(in the rows, 128 means zero)
Each row of numbers belongs to one of the objects below and depends on some of the facts about them. Some rows are named. Which object is each other row?

How the objects are related:
badru driplata [bele,stestur,rine]
bagostom driplata [stabom,kebastok]
balom driplata [dredir,skano,zeman,brebru,nidrikir,drodu,nifem]
bregrem driplata [trude,tagan,brezak]
buvo driplata [kledro,gazu]
debe driplata [gazu]
difel driplata [befe]
dobris driplata [fiva,lisko]
dresa driplata [fliflun]
dresku driplata [robus,fuska,badonil,fliflun]
dretrizum driplata [stestur,luplel,supan,tabuk,savadros,nifem]
drezek driplata [plefos,dogrur,vusuk]
fekun driplata [gropur,tidru,rakor,brazanom]
fipi driplata [vupesik,stisik,flubre,klonuklol,steklu,denir]
flagram driplata [klastom,bifem]
flastol driplata [vupesik,skelom,flater]
fleludrum driplata [stuplerum,flubre]
flutre driplata [dafun,kebastok,brodi,bifem]
fosim driplata [reklu,tofol]
gade driplata [brurem,bisatur]
grodriku driplata [klerik]
gropas driplata [statok,zusku,drutrul,keskan,setam,drodu]
gruplik driplata [gezo]
gubu driplata [dogrur,skaplem,flubre]
kabe driplata [fliflun]
kepim driplata [rotrul,nesuk,staskestes]
kura driplata [luplel]
luskis driplata [nisom,dronam,rine,brezak]
meflus driplata [fidu,neken]
mesubru driplata [treplas,grudi,duklos,bisatur]
neskir driplata [fidu,gidribel,trovak,gazu,stestus,flater]
nivun driplata [gopan,dronam,leful]
peze driplata [trestok,lisko,bubrin,reklu,zeman,beru]
pifople driplata [treplas,tigrur]
pizis driplata [nisom,tidru,pegroter,supan]
plabik driplata [zirilom,tofol,kebastok,klonuklol]
plikir driplata [treplas,siger,savadros]
plosik driplata [tifli]
plozal driplata [statok,fuska,beru,bisatur,dronam,tatrepla]
poskik driplata [fenis,trestok,brazanom]
renuk driplata [drutrul,feflufla,stestus]
restan driplata [drutrul,rakor,grudinel]
saplam driplata [flanaflus,fliflun]
saplaro driplata [kudo,plepifo,flater]
sebrir driplata [nisom,tabuk]
sibos driplata [fenis,bubrin,plugrin,drega]
siklokol driplata [nabal,flanaflus]
skidrotar driplata [skaplem,zeman,groplem,rine]
skini driplata [mobril]
soflon driplata [trovak,soskes,brugi,plepifo,grezor]
stanin driplata [bele,domi,brugi,tobas,dubrobok,denir]
stifustal driplata [rine]
stistenim driplata [nabrar,sefle,tedu,brofam,studer,gomopla]
stusek driplata [trotas]
tadril driplata [fenis,dogrur,vegre,rine]
traklek driplata [kidrofe,gazu,nidrikir]
trigral driplata [zirilom,gotrar]
trilok driplata [stisik]
vabristim driplata [stevak,skelom,brugi]
vedrodrem driplata [stirik,stabom]
vomel driplata [fiva,zuskes,kudo,bubrin,dimon,brodi,faflo]
vustek driplata [nagi,stabom,tobas,grezor]
zigres driplata [drutrul,favaru]
zubrostok driplata [domi,neken]
[badru,brazanom,drodu,gidribel,keskan,leful,mobril,plufan,skaplo,zeman,zubrostok] drastal drezek
[bagostom,bepadra,brezak,buvo,fosim,grodriku,kiklu,labru,nesuk] drastal gade
[balom,brugi,dafun,dronam,klisanes,pizis,redun,skelom] drastal trotas
[batos,bubrin,debe,drega,fidu,saplaro,skini,stabom] drastal bisatur
[befe,dimon,flaplem,kudo,lisko,peze,rakor,tagan,vegre,zusku] drastal fiva
[bele,gomopla,pegroter,stanin,studer,supan,vustek] drastal bifem
[beru,dresku,kabe,luskis,skeskiru] drastal puduk
[boplus,dresa,fleludrum,gotrar,gubu,pofim,reklu,skano,treplas,vusuk] drastal kebastok
[boru,difel,lefin] drastal pudibi
[brebru,dretrizum,flemum,luplel,nagi,trilok,vupesik] drastal gazu
[bregrem,flutre,mesubru,nabal,nifem,plosik,stisik,vedrodrem,zuskes] drastal nabrar
[brodi,fikam,pitel,stistenim] drastal denir
[brofam,dubrobok,kura] drastal restan
[brurem,flubre,flupul] drastal fekun
[dogrur,stestur] drastal plabik
[domi,grastufe] drastal flanaflus
[dotu,flumam,neskir,trestok,trovak] drastal rine
[dredir,faflo,fipi,grezor,plefos,soskes,statok,steklu,stirik,trigral,vomel] drastal tadril
[drudronu,drutrul,duklos,favaru,flagram,pifople,robus,sefle,stifustal,tetrun] drastal trude
[feflufla,grudinel,kidrosu,klonuklol,plati,renuk,skosal,tobas] drastal pliklem
[fenis,klerik,nisom,plugrin,sibos,siger,skiris,tifli] drastal siklokol
[flastol,fliflun,gropas,groplem,stevak,tofol,trefam,zunem] drastal neken
[flater,meflus,plikir,sebrir,setam] drastal rotrul
[fuska,saplam,skestum,skidrotar,soflon] drastal plaflik
[gezo,staskestes,tidru] drastal kledro
[gopan,grudi,kepim,klastom,plepifo,skaplem,stuplerum,stusek,traklek] drastal savadros
[gropur,kidrofe,plozal,riplok,taplen,tedu,zigres,zirilom] drastal bezis
[nidrikir,stenisok,stestus,tabuk,tigrur] drastal dobris
[poskik,tatrepla] drastal badonil
[vabristim] drastal gruplik
{badonil,bagostom,bele,bepadra,bisatur,boru,brazanom,brebru,brezak,brodi,brugi,bubrin,buvo,debe,dobris,domi,dotu,dresa,dretrizum,drezek,dronam,drutrul,favaru,fekun,fikam,fiva,flagram,flaplem,flastol,fleludrum,flubre,flupul,flutre,gade,gazu,gezo,gidribel,gopan,gotrar,grastufe,grodriku,gropas,groplem,grudi,gubu,kebastok,kepim,kidrofe,kidrosu,kiklu,klastom,kledro,klerik,klisanes,labru,luplel,meflus,mesubru,nabal,nagi,neskir,nisom,nivun,pegroter,peze,pliklem,plozal,pofim,poskik,rakor,reklu,renuk,rine,riplok,rotrul,saplam,saplaro,siger,siklokol,skano,skaplem,skestum,skidrotar,skini,skiris,soskes,statok,steklu,stistenim,stuplerum,stusek,supan,tabuk,taplen,tatrepla,tedu,tigrur,traklek,trilok,trotas,trovak,vupesik,vustek,zigres,zirilom,zubrostok,zunem,zuskes,zusku} soklik 271
{badru,balom,batos,befe,beru,bezis,bifem,boplus,bregrem,brofam,brurem,dafun,denir,difel,dimon,dogrur,dredir,drega,dresku,drodu,drudronu,dubrobok,duklos,faflo,feflufla,fenis,fidu,fipi,flanaflus,flater,flemum,fliflun,flumam,fosim,fuska,gomopla,grezor,gropur,grudinel,gruplik,kabe,keskan,klonuklol,kudo,kura,lefin,leful,lisko,luskis,mobril,nabrar,neken,nesuk,nidrikir,nifem,pifople,pitel,pizis,plabik,plaflik,plati,plefos,plepifo,plikir,plosik,plufan,plugrin,pudibi,puduk,redun,restan,robus,savadros,sebrir,sefle,setam,sibos,skaplo,skelom,skeskiru,skosal,soflon,stabom,stanin,staskestes,stenisok,stestur,stestus,stevak,stifustal,stirik,stisik,studer,tadril,tagan,tetrun,tidru,tifli,tobas,tofol,trefam,treplas,trestok,trigral,trude,vabristim,vedrodrem,vegre,vomel,vusuk,zeman} soklik 409

Some rows with their names:
[ 96 137 176 123 131 110 138  96 143 183 135  91 127 125 117 147 172 113
 120 169 175 130 163 140 126 105  86 160 131 167 131 168 119 102 199 100
 150  73 136  70  99 168 143 140 102] -> brugi
[117 133 197 119 119 103 156  89 128 204 125  88 144 110 165 157 151 127
 107 158 166 124 176 182  98 108  96 138 146 189 133 148 120 112 127  95
 115  90 150  76 108 133 123 148 112] -> rakor
[ 92 133 166 119 126 109 167  91 166 172 138  61 121 118 130 142 160 126
 126 157 162 126 165 136 156 113  83 152 128 159 141 158 124  71 178  90
 155  92 164  97 128 185 157 154 111] -> flastol
[119 121 167 109 132  92  80 102 137 174 149  78 116 138 102 124 185 119
  93 165 187 103 187 165 157 135  70 180 147 133 122 164 104  73 156  82
 153 117 125  98 130 165 147 131 103] -> gidribel
[ 97 140 163 114 117  98 157  90 156 185 136  56 121 121 137 145 134 136
 110 144 169 111 159 144 136 115  93 151 120 146 141 154 130  69 153 103
 151  89 172 101 138 171 162 153 114] -> traklek
[ 98 177 117 104 166 116 149  97 161 187 135  73 112 109 175 122 159 132
 149 103 189 127 158 163 170  85 116 179 139 158 163 134  96 137 166 145
 175 105 202 134 144 127 168 158 112] -> nivun
[100 171 130 102 168 127 146  88 162 186 150  97 121  96 165 122 169 130
 163 100 188 124 159 160 135  93 100 185 132 154 161 149  89 147 167 127
 167 102 172 114 124 130 166 154  96] -> pliklem
[ 97 138 166 116 121 102 156  90 159 182 144  64 123 116 135 147 141 136
 117 148 167 115 162 142 133 116  86 152 120 148 141 156 130  71 153  94
 145  83 165  98 134 172 160 152 109] -> buvo
[ 93 133 180 120 129 117 144  95 143 182 137  90 126 118 121 144 174 113
 120 162 174 130 157 142 130 108  86 159 132 166 132 159 113 100 195  98
 150  83 132  73 100 168 152 148 104] -> vupesik
[111 136 146 139 107 113 150 140 139 158 157  44 107 124 151 151 137 142
 118 130 176 129 156 147 177  90  82 142 151 139 155 115 165 108 163 117
 135  68 173 103 125 173 173 173 117] -> dresku
[122 141 161 128 103 104 134 129 118 185 128  65 132 132 128 154 131 114
 123 138 168  97 147 162 119 106  82 162 132 133 145 152 137 114 170 111
 124  80 140  78  90 155 158 154 104] -> nidrikir
[122 135 163 128 114 111 142 127 132 174 136  69 130 129 113 155 156 116
 145 149 160 114 156 149 130 103  65 155 137 141 147 157 136 115 191  93
 125  73 141  68  77 175 152 160  96] -> plepifo
[104 131 147 151 100 110 168 131 135 161 123  58 107 113 157 149 131 118
 129 121 172 115 149 145 164 108  81 149 143 142 150 130 152  94 166 118
 134  83 163  90 116 161 174 172 124] -> bregrem
[111 130 157 138 106 119 151 131 133 162 143  76 117 108 141 149 141 121
 129 122 174 116 152 148 142 110  70 158 139 141 150 138 147 111 168 101
 128  78 137  79  98 167 168 165 107] -> flemum
[125 168 112 116 156 124 149 121 151 170 140  92 118 103 162 130 154 120
 186  84 178 109 153 167 149  89  83 192 144 140 172 146 109 159 173 129
 146  93 176 109 100 134 167 166  95] -> bezis
[111 131 149 138 108 114 143 137 135 158 158  59 110 120 145 152 143 136
 114 129 176 129 155 146 165  91  78 151 149 138 155 119 162 119 166 114
 131  67 158  93 114 171 166 167 111] -> kabe
[111 132 174 129  97 124 149 132 121 176 130  59 129 117 133 147 144 115
 131 125 171 109 143 164 135 110  76 149 135 147 145 121 123 126 181 109
 124 106 143  71  86 158 167 173 108] -> drega
[113 128 156 138 106 117 154 130 131 161 147  73 118 108 141 149 143 122
 130 121 176 116 153 149 139 108  70 159 138 142 152 138 149 112 169 102
 125  75 139  79  99 166 164 164 106] -> redun
[109 136 159 139 104 128 136 145 157 136 151  90 123 114 122 182 150 119
 123 105 170  81 122 129 109 115  72 145 135 129 147 135 143 117 182 135
 154  75 149  76 113 169 177 181 117] -> drudronu
[112 129 151 144 103 117 160 130 140 160 146  75 114 103 145 149 141 125
 137 118 172 115 152 144 147 108  68 154 138 139 150 138 152 103 163 102
 129  80 147  85 106 170 170 168 110] -> plosik

Name these rows:
No name comes twice in this set of rows, the named rows included.
[105 152 187  94 104 133 102 132 125 185 149  54 153 136 158 128 108 150
  81 167 234 136 113 167 149 107 125 150 110 163 147 147 147 112 196 116
 142  76 120 106 121 164 141 113 107] : statok
[ 86 140 160 132 117 109 153 105 148 174 153  61 105 118 152 145 145 138
  92 144 185 141 157 140 163  96 100 141 140 156 139 123 145  90 157 123
 156  76 170 103 146 164 168 161 126] : mesubru
[125 137 158 124 107 101 136 125 128 182 140  66 128 130 126 157 131 125
 128 135 167  99 154 159 119 110  73 160 131 130 149 152 144 110 163 105
 120  73 145  79  92 163 160 154 102] : feflufla
[ 67 137 173 125 108 107 171  75 127 205 155  73  91 104 121 111 143 129
 112 141 189 159 171 136 143  95  86 169 114 143 136 128 119 110 201  92
 138  85 128  68  89 170 191 164  82] : gotrar
[ 97 135 203 113 111 123 137  99 128 196 144  66 132 118 125 139 157 125
 105 147 179 125 150 163 117 109  98 142 129 165 127 119  98 126 188 105
 140 116 138  73 105 156 161 163 100] : bubrin
[ 88 127 174 122 121 122 169  96 161 170 146  65 117 107 131 141 164 134
 129 147 168 140 164 135 159 109  85 145 129 167 145 137 118  87 185  92
 151  98 159  90 126 184 162 166 107] : bagostom
[124 138 159 126 113 101 140 126 132 177 137  73 131 134 117 156 149 116
 141 147 162 105 157 151 121 108  66 166 133 136 148 165 142 110 180  98
 126  65 142  70  76 171 150 151  98] : fidu
[ 82 143 151 135 110 101 168  97 146 178 117  62 113 113 164 137 132 119
 101 139 183 119 152 143 163 113 103 152 130 155 136 144 134  67 159 122
 154  90 165 103 146 154 169 157 135] : dretrizum
[109 133 179 134  92 123 145 133 112 180 122  70 130 118 138 144 146 106
 126 126 175 104 139 163 124 111  81 150 135 147 138 124 120 129 188 115
 122 103 133  65  80 148 166 171 110] : fenis
[127 124 176 146 103 114 175 126 114 181 104  78 139 106 170 157 156 104
 144 142 158 120 164 181 135 104  76 134 161 189 143 137 130 122 156  95
 102  99 150  68  81 141 130 166 122] : vegre
[ 97 150 181 113 120 116 116 111 162 165 158  94 137 124 115 183 149 130
  86 131 177  81 124 136  78 116  95 141 115 137 128 142 122 104 170 141
 172  82 152  79 139 163 169 161 116] : favaru
[115 133 177 127  94 121 141 136 114 183 127  57 128 124 133 146 139 117
 123 129 174 106 139 168 135 107  84 150 136 143 141 118 125 130 182 114
 124 107 143  71  84 151 164 170 107] : trestok
[113 129 175 135 105 127 147 132 125 172 138  68 128 121 124 149 160 115
 138 136 168 124 151 153 143 101  72 149 142 153 144 125 126 130 198 103
 127  98 137  67  80 167 161 172 101] : tofol

The same objects again, as new rows of numbers:
Known rows:
[147 120 119 132 158 131 102 127 139 132 111 126 119] -> dresku
[106 144 128 123 124 140 124 129 136 140 132 133 120] -> tatrepla
[138 135 138 163 128 107 100 123 115 174 126  85 144] -> befe
[116 142 139 126 131 132 116 129 120 114 130 125 120] -> kiklu
[148  97 119 112 160 130 161  94 154 145 100 131 182] -> pudibi
[101 113 119  90 141 149 165 105 171 164 115 133 172] -> bisatur
[110 149 135 125 121 128 122 138 137 140 139 123 113] -> tigrur
[148 164 126  80 186 168 205  78 201 131 125 138 224] -> trude
[109 148 125 117 104 130 128 137 128 145 142 132 128] -> supan
[113  97 126  94 155 150 152 101 145 136 106 137 171] -> pliklem
[131 113 110 103 136 161  95 139 104 114 137 160 126] -> traklek
[112 142 125 116 113 132 124 136 125 142 137 140 128] -> pegroter
[164  76  85  93 170 161 142  98 136 150 100 173 202] -> restan
[147 142 132 145 134 113 128 122 129 125 124 113 129] -> pitel
[153 182 123  99 168 157 151 108 162 107 141 142 163] -> stifustal
[ 95  47 136 123 137 151 134 176  62 129 147 122  71] -> zubrostok
[153 118 102 120 142 127  99 130 117 139 116 150 134] -> pizis
[158 200 141 122 177 155 165 101 170  91 145 126 165] -> drudronu
[107 149 129 115 108 129 128 139 127 144 144 129 122] -> luplel
[144 156 140 155 130 104 136 115 134 125 125 113 138] -> brofam

Rows to name:
No name comes twice in this set of rows, the named rows included.
[ 93 105 121  83 119 138 172 110 153 160 118 135 170] : rine
[140 110 127 118 153 126 171  95 183 159 104 112 177] : flanaflus
[110  72 109  82 163 162 147  96 132 125  93 164 168] : dobris
[130 128 130 149 121 105  98 127 120 192 126  93 140] : tagan
[148 113 125 118 153 123 168  88 157 143 102 126 196] : nabrar
[ 90  81 127 107 141 148 137  97 126 177 105 116 189] : fiva
[105  90 114 119 148 151  62 127  81 157 111 139 127] : peze
[ 98  66 140 128 122 151 160 169  72 131 159 124  92] : gidribel
[130 131 131 150 117 112 107 115 115 168 119 101 155] : lisko
[133 142 125 137 114 114 141 116 137 130 121 133 145] : trestok
[111 134 122 133 117 144  97 128  97 178 137 123 153] : rakor
[104 106 125  94 153 152 158 106 168 153 107 131 163] : badonil
[152 208 141 122 177 157 168 105 193 107 146 119 162] : robus
[134 148 124 138 119 118 140 119 147 137 121 127 138] : beru
[ 96 142 133 111 104 123 132 134 121 127 135 122 119] : skaplem

